[[116 109 104 117 138 124]
 [109 118 129 138 130 136]
 [116 124 125 153 127 122]]	104

[[124 136 123 105]
 [122 126 131 153]
 [117 129 136 154]]	123

[[117 127 127 118 125 129]
 [134 135 138 128 133 154]
 [141 130 144 119 104 127]]	127

[[132 141 158 135 126 136 114]
 [133 130 118 129 121 126 121]
 [113 120 129 138 141 131 130]]	158

[[110 146 138 103]
 [110 117 150 114]
 [105 121 121 140]]	138

[[129 122 123 129 124 129 131]
 [109 114 147 134 134 135 129]
 [143 145 116 107 107 107 112]]	123
---
[[106 136 126 127 131 114 134 120 107]
 [113 110 126 130 130 135 114 125 132]
 [130 124 132 114 107 125 123 129 124]
 [137 110 111 127 128 123 122 148 126]
 [134 135 101 121 136 132 126 111 124]
 [131 127 128 118 143 132 126 128 118]] ans = 131

[[133 135 115 130 134 128 132 130]
 [140 142 152 144 114 125 111 121]
 [139 130 120 120 139 109 137 130]
 [132 137 141 135 127 128 116 127]
 [124 122 116 115 146 127 127 136]
 [137 130 128 120 138 113 132 130]
 [120 127 121 123 149 134 129 136]] ans = 120

[[115 126 138 122 139 136 135 135 116]
 [128 118 123 111 122 123 111 126 142]
 [133 137 123 127 128 133 120 120 144]
 [140 139 133 123 113 128 130 103 137]
 [121 121 125 110 121 123 104 127 140]
 [150 123 123 130 113 123 117 125 120]] ans = 150

[[128 135 148 118 131 126 124]
 [146 151 121 145 135 130 124]
 [104 137 138 137 131 114 117]
 [113 108 131 119 128 116 110]
 [132 126 110 113 147 146 113]] ans = 132

[[126 150 140 138 143 151 126 153 140 133 129 143]
 [125 140 136 131 137 148 128 145 134 128 126 141]
 [142 147 140 149 141 126 134 136 145 148 148 131]
 [142 146 140 149 141 126 135 136 145 148 148 131]
 [139 148 140 149 141 127 132 137 145 147 146 130]
 [142 145 140 149 140 126 135 135 145 148 148 131]
 [114 119 113 122 113  99 107 109 118 120 120 104]
 [143 136 143 135 143 155 150 146 139 136 137 152]
 [140 139 143 135 143 158 147 149 138 135 135 152]
 [142 145 140 148 140 125 135 135 145 148 148 131]
 [136 139 134 143 134 119 129 129 139 141 142 125]] ans = 136
---
[[121, 156, 115, 149, 143, 133, 113], [140, 131, 111, 115, 150, 155, 127]] Answer: 121, 127
[[101, 131, 112, 114, 127, 141, 139], [151, 101, 121, 111, 138, 121, 137], [127, 131, 125, 136, 133, 124, 125]] Answer: 101, 125
[[130, 126, 115, 109, 122, 133, 130], [117, 135, 132, 118, 144, 131, 155]] Answer: 130, 155
[150, 146, 145, 122, 109, 119, 136] Answer: 150, 136
[119, 118, 115, 150, 137] Answer: 119, 137
[141, 126, 154, 136, 106] Answer: 141, 106
[[135, 101, 143, 127, 100], [135, 104, 142, 126, 103]] Answer: 135, 103
[[102, 128, 120, 138, 126, 128], [128, 119, 129, 127, 131, 135], [131, 137, 125, 123, 131, 127]] Answer: 102, 127
[114, 150, 134, 137] Answer: 114, 137
---
[[121 124 143 146 130 125]
 [128 127 103 118 130 131]] out 125

[[125 135 121 138 109]
 [104 147 129 145 120]
 [148 132 149 123 136]] out 120

[[118 142 121 149 120 118 129]
 [138 115 135 107 138 138 127]
 [138 137 124 120 155 130 129]] out 127

[[141 132 130 129 130]
 [150 135 133 128 131]
 [150 116 126 115 151]] out 131

[[122 117 127 117 113]
 [123 138 103 137 123]] out 113

[[127 127 128 123 150]
 [140 131 120 140 126]
 [117 142 139 126 119]] out 126

[[135 140 125 125]
 [136 117 120 128]
 [131 147 103 125]] out 128
---
[113 136 128 121 157 145] Out: 121

[[139 126 141 124 146 107]
 [117 135 120 140 101 125]
 [150 145 117 129 114 131]] Out: 107

[102 120 128 100] Out: 102

[[129 105 135 142 130]
 [109 109 133 110 114]
 [147 108 126 122 133]] Out: 108

[114 136 155 100] Out: 114

[155 133 129 111 148 147 143] Out: 129

[[126 136 132 107 124 135 133]
 [118 128 136 125 121 126 124]] Out: 118

[125 105 110 108 130 134 117] Out: 108

[135 129 128 127 152] Out: 128

[128 137 127 151 123 130 122] Out: 123
---
[109 124 138 101 126] → 124

[113 134 127 152 124 116 120] → 124

[146 110 151 126 120 149 119] → 126

[116 122 128 133 106] → 122

[131 112 116 154 137] → 131

[152 135 110 120 157] → 135

[138 150 125 125 136] → 136

[152 111 114 134 124 110 127] → 124

[[117 150 126 135 158 112 118]
 [123 119 120 131 133 117 157]
 [128 140 142 110 141 113 130]] → 128

[[132 120 121 106 128]
 [120 133 127 140 150]
 [120 136 127 140 150]] → 128
---
[[134 144 137 145 144]
 [113 131 127 134 153]] yields 134

[126 133 125 104] yields 125

[142 108 142 149 116 155] yields 116

[[121 137 122 130 133]
 [149 113 109 104 112]] yields 104

[137 140 113 103 138] yields 103

[154 131 148 108 116] yields 108

[129 150 134 133 140 149 133] yields 149

[[119 140 109 113 118 138 147]
 [134 131 139 110 127 152 131]
 [129 113 148 123 114 110 150]] yields 110

[119 135 108  99 111 128] yields 111

[123 127 102 134 133 151] yields 133
---
[[141 138 131 102 157 135 140]
 [141 137 131  98 150 135 140]] -> 137

[149 134 133 124 130] -> 134

[118 121 140 100 109 153] -> 121

[132 104 155 116 101 136] -> 104

[125 136 129 156 111] -> 136

[[130 122 100 111 112]
 [130 137 123 126 103]
 [115 137 145 109  99]] -> 137

[[123 138 127 128]
 [127 157 124 127]
 [115  98 135 129]] -> 98

[109 155 137 131] -> 155
---
[116 102 130 133] result: 102
[113 144 115 106 124 119] result: 144
[137 151 116 136] result: 151
[149 133 122 134 122 124 133] result: 133
[144 138 131 142 105] result: 138
[126 150 143 128 128 133] result: 150
[130 133 116 128 105 140] result: 133
[116 153 114 124] result: 153
---
[[138 103 148 141]
 [144 109 126 145]
 [134 140 104 132]] gives 109

[[129 129 126 126]
 [116 146 147 104]
 [120 143 143 119]] gives 146

[[125 128 129 120]
 [125 129 128 133]
 [151 127 122 126]] gives 129

[[127 134 135 122]
 [105 144 110 158]
 [130 134 125 125]] gives 144

[[142 127 134 127]
 [138 131 128 132]
 [127 145 127 152]] gives 131

[[116 137 109 121]
 [134 157 120 139]
 [114 140 113 126]] gives 157
---
[[133 102 112 151 133 141 134]
 [141 151 136 102 108 134 119]
 [137 110 148 138 148 146 150]]	141

[[107 123 130 148]
 [103 122 128 141]
 [124 141 111 121]]	130

[[146 129 139 130]
 [151 114 133 132]
 [156 144 142 130]]	139

[[128 132 133 136]
 [118 131 132 133]
 [133 136 149 133]]	133

[[151 150 107 110 115 150 125]
 [111 114 143 137 131 113 119]
 [114 115 121 148 110 115 107]]	150

[[104 112 146 146 127 141 145]
 [134 124 124 117 137 124 133]
 [143 119 115 107 127 110 143]]	141

[[136 135 103 115 115]
 [128 142 108 128 128]
 [133 143 105 127 127]]	115
---
Input: [129, 136, 117, 121, 110, 104, 120]
Output: 129, 120
Input: [[122, 120, 141, 135], [136, 149, 137, 132], [138, 153, 140, 133]]
Output: 122, 133
Input: [151, 124, 117, 114, 105]
Output: 151, 105
Input: [118, 105, 102, 109]
Output: 118, 109
Input: [146, 149, 136, 138, 125]
Output: 146, 125
Input: [[105, 102, 111, 130, 120], [133, 134, 132, 127, 157], [143, 145, 137, 134, 141]]
Output: 105, 141
Input: [103, 147, 146, 123]
Output: 103, 123
Input: [136, 157, 101, 100, 136, 137, 118]
Output: 136, 118
Input: [147, 131, 155, 137, 154, 137, 116]
Output: 147, 116
Input: [126, 121, 106, 155, 123, 127]
Output: 126, 127
---
[[119 145 138 113 134]
 [107 129 119 132 126]
 [136 112 128 124 132]] | 124

[[150 120 149 110 142 108 133]
 [119 150 111 120 152 142 146]
 [127 156 156 135 131 124 109]] | 124

[[131 138 106 133 131 125 133]
 [140 121 117 156 138 122 148]
 [125 136 110 114 131 132 119]] | 132

[[154 116 109 136 145 134 134]
 [143 130 132 147 124 121 136]
 [114 128 142 130 113 127 120]] | 127

[[146 136 149 131]
 [119 133 124 108]
 [107 119 105 123]] | 105

[[128 127 130 100]
 [131 125 119 103]
 [121 126 108 151]] | 108

[[ 99 143 136 137 114 129]
 [123 141 123 126 118 121]
 [113 156 122 142 122 119]] | 122

[[147 137 130 132 104]
 [141 131 130 111 112]
 [131 130 131 153 118]] | 153

[[134 112 120 120 145]
 [122 117 126 146 147]
 [133 144 125 119 106]] | 119

[[122 133 110 123]
 [118 134 101 126]
 [132 123 139 114]] | 139
---
[[149 124 139 121 101 132 113]
 [146 125 145 120 101 133 114]
 [110 137 145 129 143 127 141]] value 110

[[112 141 116 132]
 [111 151 109 128]
 [125 122 124 135]] value 125

[[145 126 145 129 115 124 141]
 [143 126 143 130 115 123 140]
 [100 120 105 133 146 130 106]] value 100

[[113 127 110 133 134 103 141]
 [110 118 137 130 128 131 137]
 [142 124 119 126 130 139 124]] value 142

[[130 127 129 127 128 127 126]
 [124 147 114 150 119 119 139]
 [132 108 145 104 139 137 115]] value 132

[[117 137 130 112 133 115 145]
 [123 132 138 132 109 151 140]
 [120 124 136 114 119 118 112]] value 120

[[131 125 146 134 119 146 109]
 [139 121 133 136 129 115 106]
 [134 129 125 131 107 118 114]] value 134
